Here is a tiny trained network, its code and every weight. The questions are about switching its units off for an input and a class, where a switched-off unit gives its printed mean instead of its output.

import numpy as np


def w(rows, s, z=0):
    codes = np.array(rows[::2]) - 128.0
    scale = np.full(codes.shape[1], s)
    scale[-1] = z or s
    return codes * scale


def norm(h):
    return h / np.sqrt((h * h).mean(-1, keepdims=True) + 1e-5)


def f(y):
    return np.maximum(y, 0)


def log_softmax(a):
    a = a - a.max(-1, keepdims=True)
    return a - np.log(np.exp(a).sum(-1, keepdims=True))


def net(x, mask):
    res = np.array(x, float).reshape(1, 8) / 4 @ E
    u = 0
    for l in range(3):
        y = f(norm(res) @ A[l][:, :-1].T + A[l][:, -1])
        res = res + np.where(mask[u : u + 5], y, B[l][:, -1]) @ B[l][:, :-1]
        u += 5
    return log_softmax(norm(res)[-1] @ U[:, :-1].T + U[:, -1])


A, B = {}, {}
E = w([
[118,102,41,142,120,114,121],'x0',
[171,222,115,114,150,91,158],'x1',
[176,161,113,98,167,142,110],'x2',
[57,159,135,130,91,2,96],'x3',
[78,137,138,122,118,107,132],'x4',
[176,60,132,66,134,114,199],'x5',
[101,87,90,156,145,113,122],'x6',
[195,146,222,191,102,95,115],'x7',
],0.0083)
A[0] = w([
[158,88,75,91,20,200,252,117],'0.n1',
[191,163,86,78,231,228,123,40],'0.n2',
[143,210,126,65,159,138,254,184],'0.n3',
[179,165,219,215,89,85,52,3],'0.n4',
[66,79,105,136,111,103,53,78],'0.n5',
],0.0057,0.0027)
B[0] = w([
[67,113,146,114,64,144,181,237],'0.n1',
[151,145,44,116,134,187,57,251],'0.n2',
[143,161,157,79,119,82,71,255],'0.n3',
[20,245,157,209,70,179,122,234],'0.n4',
[220,119,127,102,254,61,137,207],'0.n5',
],0.0078,0.0035)
A[1] = w([
[108,92,125,81,80,174,165,133],'1.n1',
[39,113,7,160,78,91,139,2],'1.n2',
[74,66,109,101,139,114,114,83],'1.n3',
[84,123,37,152,132,132,185,39],'1.n4',
[153,65,135,101,113,201,148,177],'1.n5',
],0.011,0.0024)
B[1] = w([
[193,85,166,220,97,93,142,210],'1.n1',
[186,65,130,122,232,74,154,253],'1.n2',
[92,84,176,74,181,148,113,200],'1.n3',
[254,121,105,90,206,110,122,201],'1.n4',
[112,97,90,193,25,141,141,247],'1.n5',
],0.0093,0.0054)
A[2] = w([
[156,169,47,150,215,241,178,115],'2.n1',
[14,76,163,131,205,166,111,6],'2.n2',
[119,137,145,78,78,1,197,69],'2.n3',
[98,89,103,201,138,25,82,68],'2.n4',
[87,185,232,183,179,81,157,159],'2.n5',
],0.0072,0.0022)
B[2] = w([
[89,134,103,119,96,213,78,217],'2.n1',
[80,119,171,56,137,177,66,160],'2.n2',
[154,196,110,91,111,135,136,204],'2.n3',
[196,202,159,7,95,123,96,218],'2.n4',
[110,161,167,156,126,162,130,254],'2.n5',
],0.013,0.0048)
U = w([
[94,127,54,106,137,148,138,3],'0',
[155,40,82,105,228,62,146,77],'1',
[161,119,63,146,127,217,67,217],'2',
[152,207,166,54,118,86,104,159],'3',
[74,201,203,236,75,151,118,161],'4',
[27,85,162,105,158,105,107,43],'5',
[137,36,146,186,4,155,189,121],'6',
],0.015,0.0041)

Each question gives the input, the list of numbers given to net, and the class t.
The units are the neurons (one row each of A and B). Each row of codes is followed by its name. A weight is (code - 128) times the scale printed after its matrix; where a second scale follows, it is the last column's (A, B and U).
mask holds one flag per neuron, layer by layer. A switched-off neuron (its flag False) gives its mean, the last column of its row in B, instead of its output. The means were averaged over made-up inputs and are rounded, as every weight is.
A unit's drop is (log p(t) with every unit on - log p(t) with that unit switched off) / (log p(t) with every unit on - log p(t) with every unit switched off).
The circuit of an input: a set's keep is (log p(t) with only the set's units on - log p(t) with every unit switched off) / (log p(t) with every unit on - log p(t) with every unit switched off). Starting from the 12 units with the biggest drops (on a tie, the unit counted first), units are removed one at a time, each time the one whose removal leaves the highest keep (on an exact tie, the one counted first), for as long as the keep stays at least 0.8.
units of the circuit, in order: the units of the circuit, biggest drop first
most important unit: the unit with the biggest drop
k most important neurons: the k neurons with the biggest drops, biggest first
k most important neurons of layer l: the k neurons of layer l with the biggest drops, biggest first
drop when u is switched off: that unit's drop, to one decimal
input [0,-2,7,-3,0,3,3,5], class 6: units of the circuit, in order -> 1.n5
input [-2,3,7,-6,8,0,6,8], class 4: units of the circuit, in order -> 0.n4, 2.n4
input [-4,0,-5,-7,2,-1,-3,-8], class 6: 2 most important neurons -> 1.n1, 1.n5
input [7,1,0,-4,6,-5,4,-8], class 1: 2 most important neurons of layer 1 -> 1.n2, 1.n4
input [-1,4,2,3,-4,2,5,5], class 4: 3 most important neurons -> 0.n4, 2.n5, 1.n2
input [3,5,-7,-2,-6,2,-1,-5], class 1: 2 most important neurons of layer 1 -> 1.n2, 1.n4
input [-5,-6,5,4,-4,6,6,-1], class 6: 4 most important neurons of layer 1 -> 1.n5, 1.n2, 1.n1, 1.n4
input [-7,6,-3,-7,-5,4,-4,3], class 6: 2 most important neurons of layer 1 -> 1.n5, 1.n4
input [-4,-7,3,-7,-8,-4,2,1], class 6: 2 most important neurons of layer 1 -> 1.n5, 1.n4
input [5,7,-3,6,6,-6,7,-3], class 1: 2 most important neurons -> 1.n2, 1.n4
input [5,-4,-3,-2,5,0,4,8], class 4: 3 most important neurons of layer 1 -> 1.n4, 1.n2, 1.n3
input [1,-5,-1,0,-2,-5,-1,-4], class 1: 2 most important neurons of layer 0 -> 0.n3, 0.n2
input [-4,-5,0,-6,1,2,-3,-7], class 6: drop when 1.n1 is switched off -> 0.2
input [1,-7,-3,-8,7,2,-1,-6], class 6: drop when 1.n1 is switched off -> 0.3
input [6,-8,-8,7,5,-2,-7,6], class 3: drop when 2.n4 is switched off -> 0.7
input [7,-3,-2,6,8,0,-4,-7], class 1: drop when 2.n4 is switched off -> 0.0
input [8,1,-5,7,3,7,-8,-4], class 1: most important unit -> 1.n2
